[-266  454 -190 -186   16  281  558  161   62  -68   55   12 -115  557
  434  134  -43  -96   66  127 -218    8 -115 -246  -10 -423  -27  161
 -174   88  443  316  615   87 -473  155  253    6  225  163 -108 -474]  P
[-140 -106  251  -44    5  202  420  -74  614 -288   82   18 -144   16
  -80 -221 -245 -449    7  122  -69  124  -43  -56   35  293  617 -243
  -86 -140 -235  263  160 -226  193  272  115 -120  -33  -85 -131 -200]  Y
[ 192  -96  491  -83  220   85 -257  -51 -207   63   68  -54 -274  121
 -584 -135 -498 -560  131  -59  576  295    5 -195   32  386  470 -148
   44 -484  219  247 -144 -286   73   41  -45 -167  272 -560 -324  221]  E
[-128  484   -9 -210   82  258  423  222  -42 -139   51  -11 -234  437
  446   69 -239 -315   87  194  -94   73 -204 -226 -170 -258  169   19
 -257  187  162  327  517   21 -487  112   70  -19  244  -55 -180 -322]  D
[ -48  313  459  110  273  294  -54 -244   -7   35   80  -87  -38  103
 -759 -305   10 -431  509  266  213   72 -515  154  488  -16 -255  231
  -82 -129 -156   68  305 -215  221  274  310  262 -366   12 -106 -128]  D
[ 106   16 -212  332  220  100 -255  134 -155 -111   12  -15  -50  330
 -272  489 -829  355  361 -474  488  175 -300 -487 -175  735  593 -522
  -91 -573   22 -195 -104  -77  287   78  -24  126  216 -263 -414  226]  F
[-273 -190  420 -119  -75    4  441  -10   82 -101  344   39 -164  -17
   35 -121 -266 -312 -181   -3  -31  128  270    8    6  110  536  -55
 -114 -116  416  256  273 -245  -82  252   98 -130   38 -149 -216 -193]  X
[-264  321  152    2  -68  119  382   86   41   79  116  145 -100   92
 -542 -353  312 -216    6  -21  -96  162  -18  -55  272   44 -250  202
 -193  -16 -199  -16  353 -167  143  186  899  259  -82   65  127 -477]  G
[-190 -107 -127   95  210  -97  597  325   27  120 -251   27 -196  104
 -724   97 -238   86   48 -348  401  219 -184 -393 -128  547   10 -218
 -255 -530  104  146 -137  102  114 -173  440  137  244 -478  -76 -233]  P
[ -76  208  124  105  144   37 -374 -227 -180  119 -462  162 -151  247
 -360  196 -224 -186  485 -284  565  547 -598 -130 -328  669 -521 -356
  237 -683 -378  136  -16  -29  110  -63  132  159 -168 -432  -33  -98]  F
[ -62  337  452  160   30   99  110  -80  115  -70   86  229 -150   52
 -434 -368   84 -481  208  144  125  365 -209   -1   49   74 -254   54
  -16  -57 -551   37  213 -227  -11  261  649  183  -98  -76   69 -260]  D
[-145  295  196   12   77  -14  382   72   33   95  148   44  139  146
 -618 -185   35  -16  197   27  184  365 -230 -229   94  -48 -489  157
 -124 -113 -210  -50  313  -64  138   79  646  336 -144 -246   86 -320]  D
[-214 -159  417  175 -217  215  152  -37  251 -129  161  119  -39  -57
 -414  196   22 -100  287   20 -140  287   38  175  305  -12  116  -48
  184 -223 -565   37  317 -294  -88  493  468  -91  -13   22  152 -243]  P
[-150  465   79 -296   39  281  466  223  230 -315  153  103 -176  320
  316    6  -56 -438   -8  408 -244  -61 -151 -303 -193 -539  107  160
 -163  171  100  292  531  -11 -561  214  303   66  191   91   28 -483]  R
[  23  176   97  388   28   38   70 -208  292   65 -164  -87   40  285
 -221  522 -177  -54  627 -311  340  148 -154 -188   83  724  -12 -355
 -101 -776 -199  -23   67  -53  267  101  125   10   51 -504  230 -201]  R
[-195  328  367  295  -50  184 -152  134 -123  -68  182  174  -14   51
 -525  -83  125 -306  167  259  165   72 -322 -292   92   -1 -589  109
 -110  -24  -10 -289  233 -134  -27  280  497  386 -134 -101  283 -385]  R
[-190  553  -40 -184   78  385  492  144  156 -275  -32   99 -169  597
  264  -85  -91 -421  264  284  -49  136 -330 -438 -105 -256  -19   -9
 -150  139 -109  341  541  -13 -421  214  176   77  170  -14 -104 -454]  F
[-199  218  579  116  175   31  -68 -172 -346   -7  166    9 -194  105
 -392 -434  -51 -442  171  163  218  -32 -133  134  423  371    4   94
 -339  -10  -90  114  401 -259  240  424  531   56 -167   97 -119  -97]  T
[-190  -21  125  -71 -207  121  151  153  410 -247    4  398 -370  298
  128  195 -256   63  101  122  -39  114  -17  200  368   30  397 -179
  114 -181 -274  263  677 -184   -8  592  587  -94  148 -230  102 -342]  X
[-177  450   14 -240  187  149  347  155  -26 -247   79   15 -312  357
  435 -155 -307 -433 -159  382 -191  -89 -364 -202  -98 -147  286   27
 -309   47  154  346  432   54 -200  167  301   71  220  107 -143 -419]  Y
[-160 -161  516   46 -176  209 -261 -163  377 -208  195  282 -263   87
 -170  -13 -144 -465  416  161  113  171 -102  178  227  348  432  -70
  200 -141  -51  -55  374 -456   97  634   65 -173 -244 -189  -67 -120]  Y
[  42 -136  356   47  104   42 -255 -224 -142    0   14   96 -126  112
 -241  244 -149 -294  297 -165  362   62   -6   88  -99  578  294 -240
   32 -455 -152   35   60 -195  185  182  -69 -167  -21 -320  -65  172]  G
[-177 -152  381   15  -46   78  264 -110  535 -421  226  251 -186  127
 -148 -222  -19 -331  137  185  -64  -45  160  -38  269  435  732 -187
  -38 -114 -464  122  463 -355  242  677  322 -107 -135  -25  -71 -270]  X
[-350 -215  690  -93  -74  217   63  -52  231   50   50   16  -42 -111
 -484  -83  102 -310   21  206  103  126  -65  301  332  259  257   15
  179 -278  210  157  328 -335  268  584  -79 -142 -298 -151  -49 -367]  Y
[-264 -227  526 -359 -247   16  188  152  217 -165  176  157  -82  177
 -167 -139  -20 -143 -117  305   35   17  -82    7  251  -56  324  122
  119  -34  238  317  381 -197  162  390  292 -172 -280 -381 -131 -214]  R
[-116  675  128  253  337  244 -189   72 -137 -183  -94  252 -182  411
 -802 -112  -33 -296  651   83  340  192 -845   61  344  259 -298  -71
  -97 -111 -535  -46  464 -325  400  516  632  360 -188   -4  -90 -393]  E
[-237  280 -179 -152  180  141  564  412   47 -330  -76  207 -379  355
  273 -191  -64 -403  -97  252  -94   42 -176 -368 -126 -161  155  -42
 -293  235  -43  359  355   58 -311  115  373  113  353  222 -134 -470]  R
[-104  346   50  197 -114  482 -231  132 -302  -23  -63  -69  130  452
 -729  279 -281   90  606  -31  639  403 -534 -777   -9  142 -181 -287
   92 -452  250  -49   32 -204 -104 -145    1  170  -13 -402 -349  -86]  G
[-183  381  561  165   71  225 -210  -20 -104  -89  -91  181 -236  342
 -760 -243  282 -386  478  319  312  219 -522  -14  214  296 -485   22
   20   48 -442  147  445 -286  183  378  457   60 -210 -157 -153 -291]  D
[ -68  192  202  116  267 -265  741  194  134 -114 -136  -10  -57  -88
 -621  -66 -573 -397  -26 -347  420  624   24 -394 -355  399  275 -501
 -228 -722 -247  289 -525  -66 -168 -326  332 -130  467 -738  -69 -139]  C
[-256  637 -135 -320  -11  356  327  139  197 -359  -83  226 -311  701
  474 -215  -38 -442  134  348 -291   49 -256 -363 -146 -363   90   23
  -84  168 -155  400  680   41 -425  211  398   83   87   -6 -188 -637]  N
[ -81  506  703  191   19  187 -126  -94 -114  -47  146  110  157  155
 -515 -255   42 -530  496  278  118  182 -586  -96   77  -67 -325  192
   34 -125 -449  -63  322 -172  122  422  395  122 -342 -101 -227 -316]  D
[-247  371   78 -287  -27  142  685  123  288 -289  -32  182 -201  461
  457 -119  -27 -448   17  338 -322   64 -190 -235 -192 -371  255  -40
 -158  -38 -246  501  534  100 -510  138  407 -146  211  -73 -122 -596]  T
[ -76   86  437  -19  202  226 -260 -293   38  -51 -116   34 -152  278
 -467 -138 -149 -586  506  206  356   84 -190   34   17  495  316 -149
   67 -447 -416  233  244 -278  186  408   56 -266 -169 -411 -196  -74]  C
[ -98   30  463  340   26  183   83  193 -393  -11  456   80    6  -28
 -331 -263 -157 -212  -52  208   60   13 -138 -253  297 -116  -51  222
 -179   73  219 -141  271 -122  -64  289  264  207   56   26  -67 -127]  F
[ -53  402  275  309  262  104  149  208   86  -68  -34  166    2    3
 -664 -194 -149 -257  457  -16  363  425 -405  -57  373    2 -193  -81
 -136 -253 -399  -39  269 -177  148  301  607  293   91  -43  135 -406]  C
[-281  429  520  189 -115  319 -114  -69  -25 -212  -94  215 -211  144
 -471 -298  241 -740  414  180   74   80 -351  -19  152  236 -371   48
   54 -111 -388   94  302 -174    4  333  347   82 -342 -227  -20 -417]  P
[ -65 -146  528   24 -103  334 -294   -1   93 -314  175  262 -350  123
 -245  -84  106 -350  127  236   59   73 -102   50  172  198  324  -69
  326   92 -226   77  377 -343  -92  574 -105   30 -236 -166  -76 -101]  C
[-136  580  -23 -187  230  318  493   31  311 -354   42   15 -221  565
  452 -129 -213 -452  146  382 -254   25 -330 -285  -49 -232  313  -27
 -222   66  -78  379  517   -3 -209  194  165   78  175  128 -227 -469]  F
[ -44 -297  196   88   25  -29 -194   -6 -170   48  -93  112 -157  106
 -560   55 -416 -220  254 -247  453  259  -53 -281 -167  776  517 -398
  -20 -664 -409   59 -154 -178  128  102  302 -252  145 -429 -265  130]  G
[ -90  392  108  291  -93  276  -55  384 -550   30 -101  216 -245  340
 -766  -57  114 -312  433  -94  340  306 -326  -20  467  -11 -369  -28
  -77  105 -569  201  371 -254 -230  379  822  -28  148 -286    4 -191]  P
[  12   -6   59  422  291  211 -107  140  339 -391 -173  312 -129  165
 -808 -232 -161 -510  271  335  276  168 -608 -487 -181  165  -69 -406
  144 -655 -749  151 -128   82   36   16  411  188  166 -331  -42 -361]  N
[ -87   91  272   35   38  244  -83  107  138 -161 -150  118 -360  167
  -17  177 -211  -79  127  -35  100  257  -66  145  173  471  455 -315
  -46  -61 -396   62  293 -123  -54  287  143 -216   97 -300  -11  -38]  E
[-228  422 -107 -170  153  379  373  102  -45 -159  -43   48 -241  633
  157 -139  -89 -357  126  201  -11  131 -389 -392 -164 -105   77   35
 -144   97   52  377  509  -28 -464  221  235   95   30   16 -137 -458]  R
[-184  525 -145 -296  170  362  420  165  271 -395 -189  240 -341  533
  429 -274 -139 -392  -37  440 -245   51 -367 -447 -324 -352  125   -4
  -16  107 -321  439  521  114 -405  219  347  148  221   70 -145 -616]  P
[-117  172  210 -233  -66  205 -198  192 -102 -107 -160  179 -161  152
 -152  237  -43  -66   26   64  237  173  -49  196   29   73  285 -193
  119  103  -46  161  386 -315  -98  481   -7 -359   63 -256  -79 -115]  D
[-172  123  -26  204  301   79  -98   -9 -283 -110   44   51  -43  604
 -382  262 -507 -158  399 -253  444  251 -315 -452   33  625  238 -399
 -127 -824 -122  128  228  -85  357  213  500  121   95 -326 -269 -174]  E
[-182  330  408   79 -183  137 -108  -81 -104  177  157  118   24  133
 -566 -470  310 -291  143  186   60  196 -343    2  390   24 -534  249
   86  -93    7 -215  268  -67  144  184  329  361 -378 -135   83 -378]  N
[ 237  160  -99   41  119   45  280  -96  487    9 -114 -280 -184   86
 -646  229 -153  -13  365 -226  580  470   76 -262  -47  720  253 -552
  -24 -432 -321  100 -207  -97  156 -200   -6   77  258 -621 -120   85]  F
[ -36 -189  275   56  264  -36  536   -7  162  229   52 -159  -61   48
 -840   51 -143 -224  275 -279  343  439  183 -136  -63  335  136 -113
  -93 -622   -4  257  -37  -88   44 -203  200  -62  266 -445 -221 -128]  E
[ 137  225  264   37  235  -75 -344    9  -54   -2  -14 -239   82  159
 -621  612 -411  378  453  -22  531  161 -346  -91  -33  391  435 -280
  -25 -650    6  -78  125 -143  310  221  184   39   10 -402 -234 -127]  N
[ 102   53  157   -9  155  -21  -88  -18  -67 -131 -236  -78  -40  243
 -380  168 -636 -286  392 -133  461  373 -331 -254 -221  519  588 -419
  -80 -562 -691  325  -61 -174  142  149  349 -279   76 -421 -359   63]  X
[  84  159  361  320  206  263 -295   98  -79  117 -243  121 -176  237
 -767  648 -124  178  555  -96  730  333 -612  -38 -107  626  108 -551
   52 -654 -394  -43  155 -119   16  233  181   35  151 -359 -149  -17]  F
[-206  448  -26 -247  -12  314  456  141  130 -319 -107  265 -252  585
  435 -132  -58 -395  173  311 -272  130 -338 -266 -262 -327  230  -55
  -81  155 -529  424  529   -4 -502  200  362  -83  140   90 -223 -438]  X
[-156   43  -24 -144   45  181 -182  -38  360 -364 -173  290 -198  357
  -43   74  -35  -94   96   67  135  199 -113 -287 -168  330   83 -244
  230  -97 -232   81  328 -134  235  347  238   65 -127 -205  -56 -285]  G
[ 119   68 -357  102  194  188 -370   16 -390  194 -347 -270 -167  268
 -283  495 -263  554  276 -286  668  128 -162 -317   40  754   73 -497
  -75 -237   26 -158 -262   64  423 -136  -97  237  167 -295 -254  386]  N
[-283  -88  369  157  -35  -38  110  218 -160   -6   92  306 -211  139
 -184   45 -256 -181  112  -69  316  414 -299  195  104  211   77 -227
   -9 -131  265  121  190 -289 -116  304  113 -195  159 -187  -68 -102]  P
[  41  160   76    9  289 -121 -276  -16 -208 -127 -179  475 -105  -16
 -105  -28 -194 -364  102 -263   68  -69 -212   45 -356   75  -75 -109
  214 -513 -347  213  -27  -55   87  117  333  -42  154   66 -230   40]  T
[-296  738  458   86  -76  192  210   51  -78  -24  -24  204  162  -37
 -744  -85  160 -271  345    1   80  201 -438 -149   28 -177 -642  134
   -1 -253 -285 -110  386 -201   16  314  621  380 -281  -84   72 -650]  C
[-218  576  489   69   47   68  -78   27 -160  -14  178  209   42   91
 -395 -138    0 -153  229   -3 -120  163 -163 -101  236 -203 -405  283
   72 -147  -39 -148  436  -96  -93  394  650  156  -70  -74  -70 -420]  X
[-172  458  667  265 -175  197 -258  -83 -178  -43   80  170   -4 -120
 -580 -202  343 -600  496  283 -101   35 -398  114  211  -88 -442  250
   52  -12 -569 -108  375 -244 -253  502  559 -102 -265  -76  114 -438]  P
[-377  192  501 -198 -279  122  352   30  211  -12  167  254    6  101
 -188   24  -43   34   67   10 -129  254   31  213   89   31   18   63
  150 -136 -237    9  518 -263 -113  526  304 -123  -63 -182  159 -307]  X
[ 191  520  241  110  184  -10 -162   65 -198   44   71 -153  -56   61
 -508  679 -442 -248  629 -330  506  393 -367  -80 -163  228  112 -425
 -113 -490  -27   51   16 -242 -101   13  270  -90  275 -501 -316   82]  C
[-199  550   19 -308  246  297  385   -7  258 -245   16   43 -216  449
  475 -185   25 -351   10  395 -362 -168 -328 -266 -171 -250  145  170
 -148   77   38  247  630  186 -249  245  228  177  -29   78  -93 -616]  C
[-160  391  110  268  -76   38  279  178 -162   76  300  169   -1  172
 -513 -354   76 -349  170  -53  180  369 -222 -500   26    3 -570   69
 -173   37  136 -119  236 -143  -18   -3  603  331   72 -111 -164 -374]  E
[-256 -213  220    4   25  392    2  125  541 -570   95  344 -266  175
    9 -170 -101 -474 -124  402 -172   41 -115 -167   29   67  452  -71
  168   13   19  110  315 -267   91  454  -43   70 -142  210  -65 -307]  N
[-270 -199  511 -167 -250  238  155 -113  592 -288  132   59  -56  159
  -48 -202  -38 -292  -37  343 -135  201  -62 -130  102   97  260 -103
  277  -36 -142  170  418 -147   84  500 -151   63 -359 -263  -75 -455]  X
[-136  435  143 -232  102  239  565  117  193 -289   25  103 -218  433
  204 -130   62 -466  187  343 -258  -72 -312    7  -16 -339  280   58
 -207  101 -444  527  615  -17 -390  284  453 -117  105  113 -109 -431]  P
[  36  251  -65  332  215 -113   82 -148   27   40  175 -185   76  112
 -654  143 -418  -69  362 -158  477  365 -301 -489 -329  404 -212 -387
  -81 -559   95 -127 -380 -126  -33 -130  247  124  275 -714   53  -44]  T
[-162  453  438  115 -144  216  -55   35  -57  -83   39  298 -167  193
 -702 -146  366 -232  347  151  -60  144 -302   17  276 -119 -541  262
  220  -42 -468   31  544 -233 -129  390  573  304 -318 -136   36 -514]  Y
[-216  230  106  110  182    8   55   96   65 -220   22  310 -261  314
 -590 -277  -75 -237  296  126  198  412 -358 -317  305  139 -244  -72
  -39  -79 -230   22  355 -181  189  226  765  275    5 -110 -158 -401]  R
[-221  536 -107 -316  214  330  382   31  132 -230  -37   -9 -188  480
  410 -139    2 -394  103  413 -224  -47 -401 -289  -71 -285   51  117
 -156   99  121  344  518   98 -304  175  238   77   76  159 -128 -483]  N
[-255  336  -51 -181  116  137  896  239  219 -138  118  -14 -152  354
  319 -167 -303 -297  -46  141 -172  223 -194 -285 -151 -306  151   12
 -386  224  163  391  428    7 -364   55  354   31  275   85 -194 -397]  P
[-118  233  377  -76  -77   97 -229 -110  141 -194  -56  129  -35  171
 -239  364  132   73  276  127  199 -170 -186   28  163  527  301 -256
  118 -347 -323  -43  545 -171  161  702  117  -92 -296 -364   48 -316]  Y
[-118  228  310  109  169   25  265  162 -166  -55  318   30  128  -67
 -556 -425  -12 -392  -16  132  -85   27 -133 -223  552 -224 -150  187
 -250  -23   -7   13  121 -181  299  147  644  157   55   86 -107 -144]  Y
[-112  662   54 -229  295  388  173   17  136 -237 -177  -17 -253  603
  375   48  -62 -338  277  325   -2  -60 -552 -109  -12   88  314  -64
 -231   25  -68  366  566  -16 -255  285  111  -65  -36   60 -110 -314]  R
[-270 -191   62   92 -201  218  426  303  183 -135  117  144 -314   94
 -101  104 -190 -134  -49  -20  -54  363   48 -119  217   77  329 -142
   17  -50  206  214  265 -190 -218  145  241 -163  249 -212 -119 -259]  Y
[ -92  -98  489  -34   42   15  169 -185  403 -118   93   51   63 -118
 -173 -147 -174 -289  244  183  185   50  -91  145  166  254  648  -66
   -4 -203  -31   96  232 -331   85  628   10 -367 -160 -185  -59 -190]  F
[-201  624    0 -260  106  209  391  130  179 -255 -133   92 -269  510
  335   50  -98 -256  269  254 -209  -66 -342 -121  -81 -249  132   -7
 -199  102 -159  389  635   71 -366  245  348  -61  165  -16 -212 -549]  G
[ -91  440   72 -190  240  240  573  140  306 -220  -41  145 -276  505
  329 -193  -95 -336  181  319 -196   47 -451 -172 -158 -232  317   -9
 -246  157 -297  414  551   13 -236  202  368   38  192   77 -222 -485]  G
[-170  417 -110 -192  176  282  406  131  272 -442  -14  194 -411  613
  455 -182   -8 -491   75  455 -213   14 -282 -466 -183 -161  227   19
 -152  149  -85  365  502   27 -398  191  303  114  157   28 -100 -551]  F
[-218  520  118 -197  169  305  354   60    2 -351  -55  176 -346  518
  412 -201 -162 -521   87  321 -151  -21 -309 -237 -143 -140   93  -18
 -191  135 -246  430  571   37 -362  243  285   85   80  -42 -134 -430]  G
[ -97  363  362  158  169   58  193  221   93 -318  -87  320 -111  111
 -570 -312  -20 -538  577  109  209  212 -472  -33  354  -46   35   39
 -109 -111 -690  174  361 -130  138  408  833   13 -109 -149 -161 -397]  C
[-278  170  310 -213 -143   17  454    8  567 -220  -63   50  -22  -17
 -483   -9  101 -190  161   45  -35  365   54  117  108   47  227 -162
   -8  -92 -439  252  351 -259  -81  352  587 -357   24 -164   55 -492]  R
[-199  483  -13 -269  151  340  384  154   51 -308  -91  171 -368  558
  181 -218  -27 -474  107  251 -152   71 -352 -323 -163 -146  149  -45
 -118  138 -341  465  534  -12 -422  221  396   74  106  -62 -144 -484]  R
[-184  428  -55 -250   69  315  461  129  168 -168 -135   77  -40  460
  375  -83  -21 -374   39  252 -137   79 -246 -184 -152 -334  -35   77
  -67   31  -65  401  434   73 -268  127   87   60   39  175  -83 -397]  N
